Below is a small trained network, with its code and all its weights. Each question gives an input and a target symbol and asks what happens when units are switched off, that is, made to give their printed mean instead of their output.

import numpy as np


def w(rows, s, z=0):
    codes = np.array(rows[::2]) - 128.0
    scale = np.full(codes.shape[1], s)
    scale[-1] = z or s
    return codes * scale


def f(y):
    return y / 2 * (1 + np.tanh(0.7978845608 * (y + 0.044715 * y**3)))


def softmax(a):
    e = np.exp(a - a.max(-1, keepdims=True))
    return e / e.sum(-1, keepdims=True)


def log_softmax(a):
    a = a - a.max(-1, keepdims=True)
    return a - np.log(np.exp(a).sum(-1, keepdims=True))


def net(x, mask):
    ids = ['ΔΘΛΞΣΦαζψ'.index(c) for c in x.split()]
    T = len(ids)
    res = E[ids] + P[:T]
    r = res
    for j in range(3):
        rows = slice(2 * j, 2 * j + 2)
        q, k, v = (r @ M[0][rows].T for M in (Q, K, V))
        z = softmax(np.where(np.tri(T) > 0, q @ k.T / 2**0.5, -1e9)) @ v
        o = O[0][rows]
        res = res + np.where(mask[j], z, o[:, -1]) @ o[:, :-1]
    y = f(res @ A[0][:, :-1].T + A[0][:, -1])
    res = res + np.where(mask[3:11], y, B[0][:, -1]) @ B[0][:, :-1]
    return log_softmax(res[-1] @ U[:, :-1].T + U[:, -1])


Q, K, V, O, A, B = {}, {}, {}, {}, {}, {}
E = w([
[183,137,188,144,169,43],'Δ',
[100,229,120,209,188,251],'Θ',
[198,111,69,115,69,139],'Λ',
[104,185,111,195,229,163],'Ξ',
[94,147,8,207,146,183],'Σ',
[182,115,87,124,107,65],'Φ',
[213,157,118,44,141,96],'α',
[96,144,91,185,254,100],'ζ',
[195,152,118,102,116,136],'ψ',
],0.0072)
P = w([
[67,99,143,128,98,167],'0',
[156,216,96,185,129,104],'1',
[11,139,92,77,135,95],'2',
[117,99,81,128,178,192],'3',
[210,137,70,203,211,196],'4',
[3,129,43,79,192,108],'5',
],0.0075)
Q[0] = w([
[245,87,243,225,124,119],'h1',
[34,98,165,85,118,139],'h1',
[140,144,190,218,140,100],'h2',
[124,254,60,207,177,22],'h2',
[98,104,112,82,173,127],'h3',
[18,76,69,8,117,194],'h3',
],0.048)
K[0] = w([
[162,116,228,111,11,77],'h1',
[30,181,159,175,146,124],'h1',
[119,112,209,176,84,88],'h2',
[36,118,113,254,187,93],'h2',
[83,125,121,102,95,121],'h3',
[26,96,210,121,57,80],'h3',
],0.051)
V[0] = w([
[185,22,58,116,89,46],'h1',
[151,161,48,106,8,207],'h1',
[86,121,138,147,125,169],'h2',
[155,190,114,52,89,129],'h2',
[39,81,171,77,98,143],'h3',
[122,226,128,156,63,82],'h3',
],0.018)
O[0] = w([
[42,215,47,150,43,85,24],'h1',
[58,152,42,243,183,179,192],'h1',
[101,93,97,164,159,116,206],'h2',
[127,129,74,22,172,156,23],'h2',
[2,75,141,109,116,165,3],'h3',
[90,186,161,212,88,74,171],'h3',
],0.0084,0.0046)
A[0] = w([
[78,120,155,3,62,34,75],'n1',
[118,59,194,65,124,91,109],'n2',
[74,88,161,33,91,75,172],'n3',
[125,85,115,184,55,253,9],'n4',
[146,115,133,175,163,154,55],'n5',
[91,211,142,35,70,79,22],'n6',
[57,116,102,118,1,134,111],'n7',
[101,181,48,91,141,98,89],'n8',
],0.013,0.015)
B[0] = w([
[134,133,109,219,217,161,183],'n1',
[117,88,129,145,136,65,255],'n2',
[140,188,132,77,47,151,227],'n3',
[180,131,31,109,87,119,147],'n4',
[144,130,156,103,102,114,190],'n5',
[162,4,62,104,81,105,134],'n6',
[114,150,146,95,189,66,160],'n7',
[158,111,163,112,130,134,203],'n8',
],0.03,0.0083)
U = w([
[197,207,132,206,111,86,138],'Δ',
[253,115,117,114,128,135,97],'Θ',
[182,140,59,105,171,79,67],'Λ',
[143,71,153,147,165,114,123],'Ξ',
[132,115,34,158,88,90,103],'Σ',
[114,169,130,114,161,79,92],'Φ',
[119,173,126,86,91,157,163],'α',
[129,117,105,114,46,49,101],'ζ',
[32,115,76,165,140,161,255],'ψ',
],0.0051,0.0098)

Each question gives the input, a string of symbols that net reads in full, and the target symbol t.
The units are the heads (2 rows each of Q, K, V and O) and the neurons (one row each of A and B). Each row of codes is followed by its name. A weight is (code - 128) times the scale printed after its matrix; where a second scale follows, it is the last column's (O, A, B and U).
mask holds one flag per unit, heads first, then neurons. A switched-off unit (its flag False) gives its mean, the last column of its rows in O or B, instead of its output. The means were averaged over made-up inputs and are rounded, as every weight is.
A unit's drop is (log p(t) with every unit on - log p(t) with that unit switched off) / (log p(t) with every unit on - log p(t) with every unit switched off).
The circuit of an input: a set's keep is (log p(t) with only the set's units on - log p(t) with every unit switched off) / (log p(t) with every unit on - log p(t) with every unit switched off). Starting from all 11 units, units are removed one at a time, each time the one whose removal leaves the highest keep (on an exact tie, the one counted first), for as long as the keep stays at least 0.8.
units of the circuit, in order: the units of the circuit, biggest drop first
unit that matters most: the unit with the biggest drop
k most important neurons: the k neurons with the biggest drops, biggest first
which heads matter: for each layer, one digit per head in row order, 1 if its drop is at least 0.15 and else 0, layers parted by /
drop when u is switched off: that unit's drop, to one decimal
input ζ Θ Ξ ζ α Λ, target Δ: 3 most important neurons => (n1, n3, n6)
input ζ Φ α, target Δ: 2 most important neurons => (n1, n3)
input α Ξ ψ, target ζ: units of the circuit, in order => (h1, n2, n3, h3)
input Λ ψ α α, target α: units of the circuit, in order => (h2, h3, n2, n1)
input α ζ Σ, target ψ: unit that matters most => n3
input α Σ Ξ α ψ ψ, target ζ: which heads matter => 100
input α Φ ψ Σ Ξ Δ, target ζ: units of the circuit, in order => (h1, n2, h3, n3)
input ζ Ξ Ξ Δ α α, target ζ: units of the circuit, in order => (n3, n2, h1)
input ζ Ξ α, target ζ: 2 most important neurons => (n2, n3)
input ζ Ξ α α Θ Φ, target Ξ: units of the circuit, in order => (h1, n3)
input α ψ Φ, target Λ: which heads matter => 111
input Ξ ζ ζ Θ ψ Ξ, target ζ: which heads matter => 101
input Ξ ψ Φ, target ζ: which heads matter => 101
input ψ Σ α, target ψ: unit that matters most => h1
input ζ Θ ψ Δ α α, target Ξ: 2 most important neurons => (n3, n2)
input Ξ ζ Σ ψ Λ Φ, target ψ: which heads matter => 101
input ψ Ξ Λ, target ζ: 2 most important neurons => (n2, n3)
input ψ ζ Δ, target Δ: drop when h1 is switched off => 1.6
input ζ ζ ψ Θ, target Θ: drop when n5 is switched off => 0.2
input Φ α Ξ ψ, target ψ: drop when h3 is switched off => 0.2
input Ξ Λ α Δ Φ Ξ, target ζ: unit that matters most => h1
input Φ ψ ψ Σ, target Σ: drop when h1 is switched off => 0.5
